Below are the code and all the weights of a small trained network. Each question names an input and a class and asks about switching units off, where a switched-off unit gives its printed mean instead of its output.

import numpy as np


def w(rows, s, z=0):
    codes = np.array(rows[::2]) - 128.0
    scale = np.full(codes.shape[1], s)
    scale[-1] = z or s
    return codes * scale


def norm(h):
    return h / np.sqrt((h * h).mean(-1, keepdims=True) + 1e-5)


def f(y):
    return np.maximum(y, 0)


def log_softmax(a):
    a = a - a.max(-1, keepdims=True)
    return a - np.log(np.exp(a).sum(-1, keepdims=True))


def net(x, mask):
    res = np.array(x, float).reshape(1, 4) / 4 @ E
    u = 0
    for l in range(3):
        y = f(norm(res) @ A[l][:, :-1].T + A[l][:, -1])
        res = res + np.where(mask[u : u + 8], y, B[l][:, -1]) @ B[l][:, :-1]
        u += 8
    return log_softmax(norm(res)[-1] @ U[:, :-1].T + U[:, -1])


A, B = {}, {}
E = w([
[67,207,136,62,59],'x0',
[121,123,128,127,147],'x1',
[130,222,2,181,106],'x2',
[55,98,101,150,34],'x3',
],0.0085)
A[0] = w([
[74,43,207,111,123,112],'0.n1',
[129,91,179,132,97,77],'0.n2',
[171,53,249,148,126,94],'0.n3',
[168,152,106,155,126,79],'0.n4',
[132,66,228,76,120,253],'0.n5',
[175,151,240,40,153,73],'0.n6',
[83,122,173,90,189,148],'0.n7',
[75,114,242,37,95,139],'0.n8',
],0.011,0.0025)
B[0] = w([
[133,80,89,62,52,228],'0.n1',
[147,95,112,110,113,170],'0.n2',
[147,138,49,128,79,230],'0.n3',
[119,57,153,85,168,154],'0.n4',
[162,136,106,225,115,254],'0.n5',
[131,227,146,188,133,220],'0.n6',
[148,144,150,122,67,183],'0.n7',
[88,53,253,77,175,254],'0.n8',
],0.015,0.009)
A[1] = w([
[5,81,105,189,93,144],'1.n1',
[87,201,152,138,146,151],'1.n2',
[140,118,89,193,139,142],'1.n3',
[179,111,132,87,229,104],'1.n4',
[66,230,127,19,128,110],'1.n5',
[155,103,125,188,62,85],'1.n6',
[198,153,79,27,171,118],'1.n7',
[114,153,196,81,136,3],'1.n8',
],0.013,0.0042)
B[1] = w([
[135,167,115,3,56,253],'1.n1',
[106,158,45,176,78,192],'1.n2',
[143,106,173,62,190,219],'1.n3',
[68,153,113,48,130,180],'1.n4',
[27,120,44,196,152,227],'1.n5',
[127,125,85,158,204,253],'1.n6',
[95,124,175,169,211,184],'1.n7',
[226,96,139,126,171,171],'1.n8',
],0.015,0.0062)
A[2] = w([
[207,165,18,157,134,242],'2.n1',
[105,140,111,100,117,149],'2.n2',
[185,96,193,195,48,5],'2.n3',
[111,169,116,82,148,46],'2.n4',
[209,144,109,76,29,140],'2.n5',
[246,151,182,202,166,69],'2.n6',
[100,180,238,148,73,133],'2.n7',
[176,84,12,56,132,149],'2.n8',
],0.013,0.002)
B[2] = w([
[84,20,216,43,181,231],'2.n1',
[183,98,140,146,135,170],'2.n2',
[83,242,77,33,135,211],'2.n3',
[194,146,155,90,145,167],'2.n4',
[124,40,135,212,252,229],'2.n5',
[189,99,169,251,161,206],'2.n6',
[62,200,215,160,32,190],'2.n7',
[156,233,119,191,23,255],'2.n8',
],0.012,0.0088)
U = w([
[225,46,194,224,203,125],'0',
[204,7,86,155,23,191],'1',
[111,194,250,218,92,160],'2',
[62,44,230,42,24,66],'3',
[147,161,149,54,248,204],'4',
[252,180,82,26,89,107],'5',
[16,151,61,209,203,4],'6',
[51,173,41,67,33,156],'7',
],0.013,0.0025)

Each question gives the input, the list of numbers given to net, and the class t.
The units are the neurons (one row each of A and B). Each row of codes is followed by its name. A weight is (code - 128) times the scale printed after its matrix; where a second scale follows, it is the last column's (A, B and U).
mask holds one flag per neuron, layer by layer. A switched-off neuron (its flag False) gives its mean, the last column of its row in B, instead of its output. The means were averaged over made-up inputs and are rounded, as every weight is.
A unit's drop is (log p(t) with every unit on - log p(t) with that unit switched off) / (log p(t) with every unit on - log p(t) with every unit switched off).
The circuit of an input: a set's keep is (log p(t) with only the set's units on - log p(t) with every unit switched off) / (log p(t) with every unit on - log p(t) with every unit switched off). Starting from the 12 units with the biggest drops (on a tie, the unit counted first), units are removed one at a time, each time the one whose removal leaves the highest keep (on an exact tie, the one counted first), for as long as the keep stays at least 0.8.
circuit, biggest first: the units of the circuit, biggest drop first
unit that matters most: the unit with the biggest drop
top k neurons: the k neurons with the biggest drops, biggest first
top k neurons in layer l: the k neurons of layer l with the biggest drops, biggest first
input [8,4,6,0], class 6: top 3 neurons in layer 0 => (0.n5 0.n1 0.n3)
input [0,-8,-6,2], class 1: top 2 neurons => (0.n1 0.n3)
input [4,-1,8,-7], class 6: circuit, biggest first => (0.n5 1.n5)
input [4,8,-8,-8], class 2: top 3 neurons => (0.n6 0.n8 2.n7)
input [-7,-5,3,-8], class 4: circuit, biggest first => (1.n4)
input [-1,-3,-7,3], class 1: circuit, biggest first => (0.n1 0.n5)
input [0,0,-6,5], class 1: top 2 neurons in layer 0 => (0.n1 0.n3)
input [-3,-7,0,4], class 1: top 2 neurons => (0.n6 2.n8)
input [-3,3,2,-6], class 4: top 3 neurons => (1.n4 0.n5 1.n7)
input [7,6,-4,-2], class 2: top 2 neurons => (0.n6 0.n5)
input [-8,-8,1,2], class 5: top 3 neurons in layer 1 => (1.n3 1.n7 1.n8)
input [-6,4,2,-1], class 4: top 2 neurons => (0.n5 1.n4)
input [-1,4,8,-6], class 4: top 3 neurons => (1.n4 1.n7 0.n5)
input [2,3,4,-8], class 6: top 2 neurons in layer 0 => (0.n5 0.n8)
input [3,3,7,-6], class 6: top 4 neurons => (0.n5 0.n8 1.n5 1.n7)
input [-5,-2,0,3], class 1: top 3 neurons => (2.n8 0.n6 2.n3)
input [-3,2,-2,8], class 1: unit that matters most => 2.n5
input [3,4,-8,-3], class 2: top 2 neurons in layer 2 => (2.n3 2.n7)
input [4,-1,-4,-4], class 2: top 2 neurons => (0.n6 0.n8)
input [2,-6,7,-5], class 6: top 4 neurons => (0.n5 0.n8 1.n5 0.n3)
input [-6,7,-2,6], class 1: unit that matters most => 2.n8
